Moves between items:
tuf t dob
tuf n dal
tuf j gez
beg t zuv
beg n tig
beg j tuf
ful t sim
ful n biv
ful j nub
som t kal
som n bod
som j fil
zab t pif
zab n riv
zab j sar
dav t gez
dav n vuv
dav j gud
dib t fen
dib n zor
dib j fuv
zop t ner
zop n tov
zop j ket
siv t ful
siv n sim
siv j zor
pel t vek
pel n lig
pel j fev
zor t nub
zor n lep
zor j nen
zep t ran
zep n gel
zep j vog
biv t dun
biv n gik
biv j siv
duk t bab
duk n bik
duk j pif
ket t kam
ket n pob
ket j gel
vor t lal
vor n gur
vor j rif
vek t lig
vek n lag
vek j rof
lig t lag
lig n ret
lig j zaf
fuv t gaf
fuv n nen
fuv j lat
dag t fuv
dag n gaf
dag j bod
nok t zer
nok n par
nok j baz
bik t kez
bik n nol
bik j vur
par t sar
par n duz
par j sol
seb t sog
seb n dav
seb j zun
bab t bik
bab n kez
bab j riv
zun t vub
zun n gud
zun j vor
ved t fiv
ved n zef
ved j vum
fen t zor
fen n nub
fen j gaf
dok t puf
dok n rif
dok j vus
bez t dok
bez n puf
bez j mub
lal t gur
lal n zun
lal j gev
ret t sez
ret n vog
ret j vek
duz t zak
duz n zab
duz j zer
kof t sol
kof n nok
kof j bag
kam t pob
kam n zop
kam j fam
sud t ved
sud n fiv
sud j kis
baz t kof
baz n sol
baz j gik
kal t bod
kal n lat
kal j gog
bav t niv
bav n tis
bav j ved
pon t som
pon n kal
pon j tig
nol t kom
nol n tev
nol j bab
vum t koz
vum n sud
vum j kom
pif t riv
pif n vur
pif j duz
bod t lat
bod n kem
bod j pon
ner t tov
ner n pez
ner j kam
gik t bag
gik n zik
gik j sim
zik t baz
zik n kof
zik j dun
tov t pez
tov n mub
tov j pob
zef t bav
zef n niv
zef j sud
fev t rof
fev n zaf
fev j bav
lep t siv
lep n ful
lep j fen
zak t zab
zak n pif
zak j par
bag t zik
bag n baz
bag j biv
mub t vus
mub n kup
mub j ner
gur t zun
gur n vub
gur j did
zaf t pel
zaf n vek
zaf j tis
tig t fil
tig n gog
tig j dal
kup t bez
kup n dok
kup j pez
nen t dib
nen n fen
nen j dag
sez t vog
sez n nem
sez j lig
gud t seb
gud n sog
gud j gur
pob t zop
pob n ner
pob j fip
gog t pon
gog n som
gog j zuv
nub t lep
nub n siv
nub j dib
tis t fev
tis n rof
tis j zef
kom t tev
kom n kis
kom j bik
vus t kup
vus n bez
vus j tov
vur t duk
vur n bab
vur j zab
sog t dav
sog n gez
sog j vub
kis t vum
kis n koz
kis j nol
zuv t tig
zuv n fil
zuv j dob
tev t kis
tev n vum
tev j kez
fam t fip
fam n ket
fam j zep
fip t ket
fip n kam
fip j ran
zer t par
zer n sar
zer j kof
nem t kat
nem n zep
nem j ret
riv t vur
riv n duk
riv j zak
vub t gud
vub n seb
vub j lal
kat t zep
kat n ran
kat j sez
pez t mub
pez n vus
pez j zop
rof t zaf
rof n pel
rof j niv
rif t gev
rif n did
rif j bez
vuv t gat
vuv n tuf
vuv j sog
lag t ret
lag n sez
lag j pel
ran t gel
ran n fam
ran j nem
koz t sud
koz n ved
koz j tev
fiv t zef
fiv n bav
fiv j koz
gel t fam
gel n fip
gel j kat
gez t vuv
gez n gat
gez j seb
dal t beg
dal n zuv
dal j gat
niv t tis
niv n fev
niv j fiv
gev t did
gev n vor
gev j dok
dun t gik
dun n bag
dun j ful
sim t biv
sim n dun
sim j lep
fil t gog
fil n pon
fil j beg
kez t nol
kez n kom
kez j duk
gat t tuf
gat n dob
gat j dav
did t vor
did n lal
did j puf
sol t nok
sol n zer
sol j zik
lat t kem
lat n dag
lat j som
dob t dal
dob n beg
dob j vuv
kem t dag
kem n fuv
kem j kal
vog t nem
vog n kat
vog j lag
sar t duz
sar n zak
sar j nok
puf t rif
puf n gev
puf j kup
gaf t nen
gaf n dib
gaf j kem

The rows follow the links: the fewer symbols apart two items are, the more alike their rows tend to be.

Each row is also shifted at random along 4 hidden directions that mean nothing.

Some items, each with a row of numbers:
dav: -23   -1   -1   17   16   24    1  -23    6  -19   15  -13    0   -2   11  -27   18   -3   19   -4  -16  -12    3   22    2    4
pel:   2  -20    1   -4  -20    0  -10   34   -8   34   15   23    5  -11    7   20    4    3  -20    1    2    2    0  -35   -6  -13
zor:  19   -8   -1    2   11  -10    5  -24   -8  -28  -17  -13  -25   37  -14  -13    2   12   13  -40   12    2  -11   15    3  -11
riv: -25    2    0  -15  -12  -34   -5   22  -16    1  -18    9  -20   32  -10   13   -6   18  -15  -13   19   14   -6  -28    0  -18
koz:  12   38    1  -18  -15  -17  -10   17   -9   23  -15   -8   14   -2   -3   21  -19   13  -18   40    4   14    2   -1   -3   -8
kup: -15  -21    0   14    3   35   -9   -2   -6    9   30   -9   15  -18   19  -17   18    6    4   17  -20  -23   -1    8   -8   -8
kez:  19    6    1  -18  -15  -25   -4   19  -12   15  -17    5   -2   11  -11   23  -16   11  -16    6   15   12   -4  -15   -1   -9
pob: -38    0    1    7   -4   32  -20    6  -20   18   28  -24   22  -11   22  -17   16   26   -4   45  -25  -23   -2   13  -12  -23
fam:   8  -19    0    7  -10   22   -6   17    2   29   26   13   18  -32   13    7    8   -8   -9   15  -12  -10    5  -14   -7    0
dob:  15   -5    0   15   20   21    8  -32   12  -22    6  -12    0   -5    1  -20    8  -11   22  -12   -9  -11    0   29    4   12
vor:   5   -2   -1   25   10   35   -6  -19    9   -1   26   -2    1   -7   17  -23   29   -7   17  -19  -22    1    5   16    3   -6
sez: -22   27    0   10  -17    8  -21   23   -1   31   18   16    2    1   19    5   23    4  -10    1  -16   27   11  -19    0  -22
bag:   9    1    0  -10    1  -24    2   -8  -13  -18  -25  -10  -21   37  -18    0   -8   17    0  -20   17    6  -11    4    2  -12
zab: -18    5    1  -18  -10  -35   -2   17  -13   -2  -23    5  -15   27  -13   14  -13   15  -13   -5   19   11   -7  -21    0  -10
niv:   9  -12    1  -19  -19  -10   -3   33   -9   30    0   10   17  -21   -2   27  -19    4  -25   34    8   -7   -1  -24   -9    2
lal: -39    4   -1   17   10   21    5   -8   19   -9   21    7    5  -18   17  -18   16  -18   13   -2  -17   -4   11    4    4   15
pez: -20   39   -1   25   -1   22   -8   -1   27   14   24   18    6  -17   23   -8   27  -24    9   -8  -24   28   23   -1    8    6
sar:  18   17    0  -15   -6  -33    3    6   -2   -4  -27    4  -12   20  -17   17  -16    2   -6  -12   19   20   -2   -8    5   -1
ran:  17  -18    1    4  -11   22   -7   19   -1   32   24   13   18  -30   11   10    8   -6  -10   15  -11   -7    4  -13   -7   -3
sud:  -8   34    0  -15  -17  -21  -10   25   -6   22  -11    4    6    3   -1   21  -10    8  -17   25    4   21    5  -15   -1   -8
sog: -28   -3   -1   16   15   17    8  -16   19  -18   15    3    0  -14   11  -19   14  -18   17   -9  -12   -8    8    8    5   18
gog:  -3  -18   -1    6   20   11    9  -28   -1  -31   -2  -20   -6    8   -4  -24    2    3   19   -8   -2  -21   -8   26    1    5
fuv:  26  -11    0    0   17   -6   14  -27    6  -29  -15  -10  -12   10  -15   -9   -8   -6   16  -22   10   -8   -7   20    6   13
zaf: -20   28    1   -7  -18   -4  -15   26   -6   29    5    5   14   -7    9   13    0    9  -17   32   -7   14    7  -15   -4  -12
tuf: -22  -25   -1    8   17   15   13  -19    9  -25    9   -7    3  -12    3  -19    2  -11   15   -1   -5  -26   -2   13    2   20
duk:  18   -4    0  -12  -14  -21   -9   15  -20   10  -16    2  -15   29  -11   15   -5   21  -14  -15   16   13   -9  -16   -3  -26
bod:   2   -7   -1    4   18   -6   19  -25   17  -33  -11    1  -12    4  -11  -12   -4  -18   17  -25    7   -3    0   12    8   23
puf:   7  -28   -1   15    6   37    1   -8    3    7   29   -3   13  -26   14  -13   16   -7    7    4  -16  -21    0    8   -5    3
kof:  28  -23    2  -22    1  -24    7    0  -18  -11  -26  -15   -6   16  -23   12  -27   17   -7    4   23  -16  -17    1   -4   -1
dok:  -9  -35   -2   15    2   27    6    4   14    6   29   20    7  -31   13   -7   15  -21    4  -10  -11  -17    6  -13   -2   14
vur:  34   -8    1  -18  -11  -21   -4   11  -21   10  -18   -6   -5   18  -15   18  -17   20  -14    4   17    2  -12   -7   -5  -17
vub:  20  -14   -1   22   14   35    0  -24    7   -7   21   -8    4  -12   11  -21   20   -9   19  -14  -17  -12    0   23   -1    1
kat:   3   10    0    1  -12   19  -13   15   -6   31   19   -4   24  -24   15    6    3    6  -10   38  -17   -4    4    1   -7   -8
som: -15  -17    0    7   19    2   11  -24    2  -34   -4  -13  -12   13   -5  -22    3    0   17  -18    2  -15   -6   17    3    7
zak:   5   33    1  -16   -7  -34    0    7   -2   -2  -28    1   -8   21  -14   16  -17    4   -8    1   15   24    1   -6    4   -1
rif:  26   -2    0   24    7   32    3  -12   25    7   24   16    7  -29   14   -7   18  -30   14  -18  -17    6   13    7    4   15
tov:  -3   -1    0   14   -1   30   -6    2    7   17   28    3   18  -28   18   -6   14  -10    1   15  -21   -7    8    3   -3    2
pon: -13    8   -2   14   19    1   11  -26   20  -32   -6    3  -18   12   -2  -19   11  -17   22  -38    0    8    5   13   11   14
kal:  -4  -10    0   -4   20   -1   18  -25    7  -34  -12  -19    3   -6  -10  -13  -16   -8   15   10    4  -24   -5   26    2   26
lep: -17  -12    0  -17   10  -31   20   -6    6  -32  -26    0   -9    7  -19    4  -25   -8    2   -4   22  -10   -5   -4    4   26

The symbols that take the first to the second take the third to the fourth, perhaps in another order. What is the fourth?
Answer with the item's name.
 17  -47   -1   -1   16   -2   18  -19    0  -31   -8   -4  -14    6  -14   -9   -7   -4   12  -29   14  -24  -12    6    2   13
:  13    0    0   -7   15  -12   12  -25    0  -32  -23  -21   -7   15  -16   -9  -16    3   14   -2   11  -10   -8   25    2   12
::   4   -2    1  -20    4  -36   19    0    9  -21  -32    8   -9    6  -22   14  -28  -11   -2   -6   25    2   -2   -7    6   25
: sol

-11   -7    0  -14    5  -24    3   -8  -19  -24  -24  -19  -16   33  -17   -5  -14   23    0   -4   18  -10  -15    6   -2  -11
: -24   21    0  -12    6  -33    7   -8    1  -28  -28   -5  -18   29  -15   -2  -12    5    4  -10   16   12   -2    2    7    5
:: -18   25    0    3  -17    7  -22   22  -12   32   13    2    7    4   16    4   15   17  -14   17  -13   18    5  -12   -4  -28
: vek

 -6  -14   -1  -12   15  -18   21  -16    8  -35  -21   -7   -6    3  -18   -4  -21   -9    9   -2   16  -17   -6   10    3   27
:  11  -14    0  -13   10  -24   17  -12    3  -28  -25   -4  -12   10  -21    3  -22   -5    5  -12   19   -8   -8    5    4   19
::  40   11    2  -13  -17  -12   -6   21   -6   30   -7    8    9   -8   -5   28  -14    3  -19   16    7   13    1  -13   -5   -6
: tis

 -8   -1   -1  -11    9  -31   17   -8    7  -29  -27    3  -17   16  -18    2  -17   -8    5  -19   21    3   -2   -3    6   18
:   1  -25    0  -11    5  -24   10   -5  -11  -25  -22   -3  -21   27  -19    0  -11    9    1  -26   22   -7  -13   -5    1   -1
:: -43   -8   -2   27    7   28   -7   -6    5   -5   29    8   -9    3   23  -25   37   -3   13  -25  -20    1    7   -3    2  -11
: lal

 19  -18    2  -24   -6  -25    2   10  -24   -1  -22  -11   -4   17  -20   14  -24   21  -13    9   22  -12  -16   -7   -6   -9
:  46   16    1  -15    0  -24    6  -11   -6   -9  -31  -14   -7   18  -21   12  -22    6    0   -2   16    9   -8   15    3    1
::  12   29    1  -15   -2  -28   -2   -4  -10   -8  -30  -15  -10   29  -16    8  -16   16   -4    3   14   16   -6    9    2  -10
: bag

-17   -9    0   16    7   31   -3   -7    7    2   25   -3   11  -21   16  -16   17   -7    9    8  -19  -14    5    9   -1    4
:  35  -16    0   21    5   36    1  -11   14   12   28    7   12  -30   13   -7   16  -19   10   -8  -18   -7    7   10    0    8
::  39    3    1  -18  -15  -22   -1   20   -6   20  -16    7    5   -3  -13   29  -23    3  -18   14   16    8   -4  -14   -3    0
: kez

 -2   18    1  -19  -16  -27   -4   25   -5   17  -16   10    2    3   -8   25  -17    4  -19   16   14   16    2  -21   -1   -2
:  -3   -2    1  -15  -17  -29   -4   28   -9   15  -13   18  -10   13   -9   23  -10    7  -19   -7   17   14   -2  -32   -1  -10
:: -21   12    0    4  -12   15  -13   20   -1   28   20    5   19  -21   17    5    9    1  -11   29  -16    2    8   -9   -4   -6
: nem

 26   33    1   -6  -17  -14  -17   13  -12   24   -9    0   -4   19   -3   17    0   15  -12    1    2   30    1   -6   -1  -27
:   0   13    0  -20  -17  -29    0   29    0   19  -14   17    6   -6   -9   29  -20   -2  -21   18   14   14    4  -26   -1    6
::   7   22    1   -9  -18  -11  -13   24   -6   30   -3    9    7   -2    2   21   -4    7  -18   17    2   18    5  -16   -2  -13
: zef

 48    0    0   -1    7  -18    8  -18    2  -19  -24    1  -24   29  -20    3   -5   -2    9  -46   17   17   -7    8    7   -4
:  15   -8    0  -12    8  -25   16  -11    3  -25  -26   -3  -14   15  -21    5  -18   -5    4  -17   20   -1   -7    2    5   14
:: -14   11    0  -25   -4  -37    6   10   -9  -10  -30   -7   -2   14  -19   14  -29   11  -11   20   20    0   -6   -5    0    6
: zer

-10  -15    0   14   -6   22   -4   15   10   22   28   22   10  -27   18    1   18  -15   -3   -2  -14    0   10  -17   -1    2
:   0    4    0   13   -7   21   -3   12   18   24   25   22   15  -32   17    6   14  -22   -2    5  -16    7   15  -12    1    8
::   3   -5    0   23    8   34   -3  -14   11    3   25    2    5  -15   16  -17   26  -11   13  -13  -20   -2    7   12    2   -1
: rif

  2  -19   -1   19   15   27    4  -23    7  -15   17   -6   -4   -5    8  -22   19   -8   18  -19  -13  -14   -1   19    1    4
: -19  -20   -1   13   18   14   11  -21   10  -27    9   -3   -7   -4    3  -21   10  -10   17  -17   -5  -16   -1   11    3   13
::  10   14    1  -17   -2  -29    1    0  -11  -11  -28  -11  -10   25  -17    9  -18   15   -5    1   17    8   -8    3    1   -6
: zak

 14   -4    1  -19    6  -30   15   -6    1  -22  -30   -7   -8   11  -23    8  -26   -1    0   -1   21   -4   -8    4    3   16
:  36   -6    0   -7   11  -21   18  -18   12  -27  -25    0  -12    8  -21    4  -19  -14    9  -23   18    2   -4   10    7   21
:: -17  -16   -2   17   16   18    9  -18   14  -19   14    3   -4   -9    7  -22   14  -16   18  -18   -9  -12    4    9    3   15
: zun

 -2   -7    1   -3  -13   14   -7   22   -2   30   19    9   24  -32   12   11   -1   -3  -14   34  -11   -9    6  -13   -6    1
:   1   35    1    7  -13   20  -25    9  -12   33   17  -13   18   -5   18    0   13   18   -7   34  -22   11    5   11   -7  -27
:: -30   31    1  -17  -13  -32   -9   19  -14    5  -20   -2   -6   26   -5   12  -11   20  -15   14   11   18   -1  -15    1  -16
: vur

-26  -25    0   14    4   32   -3   -2   -2    5   29   -2   11  -19   18  -17   19    1    5    9  -18  -23   -1    2   -5   -2
: -13  -10   -1   23    9   24    5  -10   21   -5   23   15   -1  -17   15  -16   23  -24   14  -24  -15    0   11    0    6   12
:: -21  -14    0  -14   14  -25   21  -11    6  -35  -23   -3  -10    7  -18   -2  -21   -7    6   -5   19  -15   -5    1    4   26
: sim

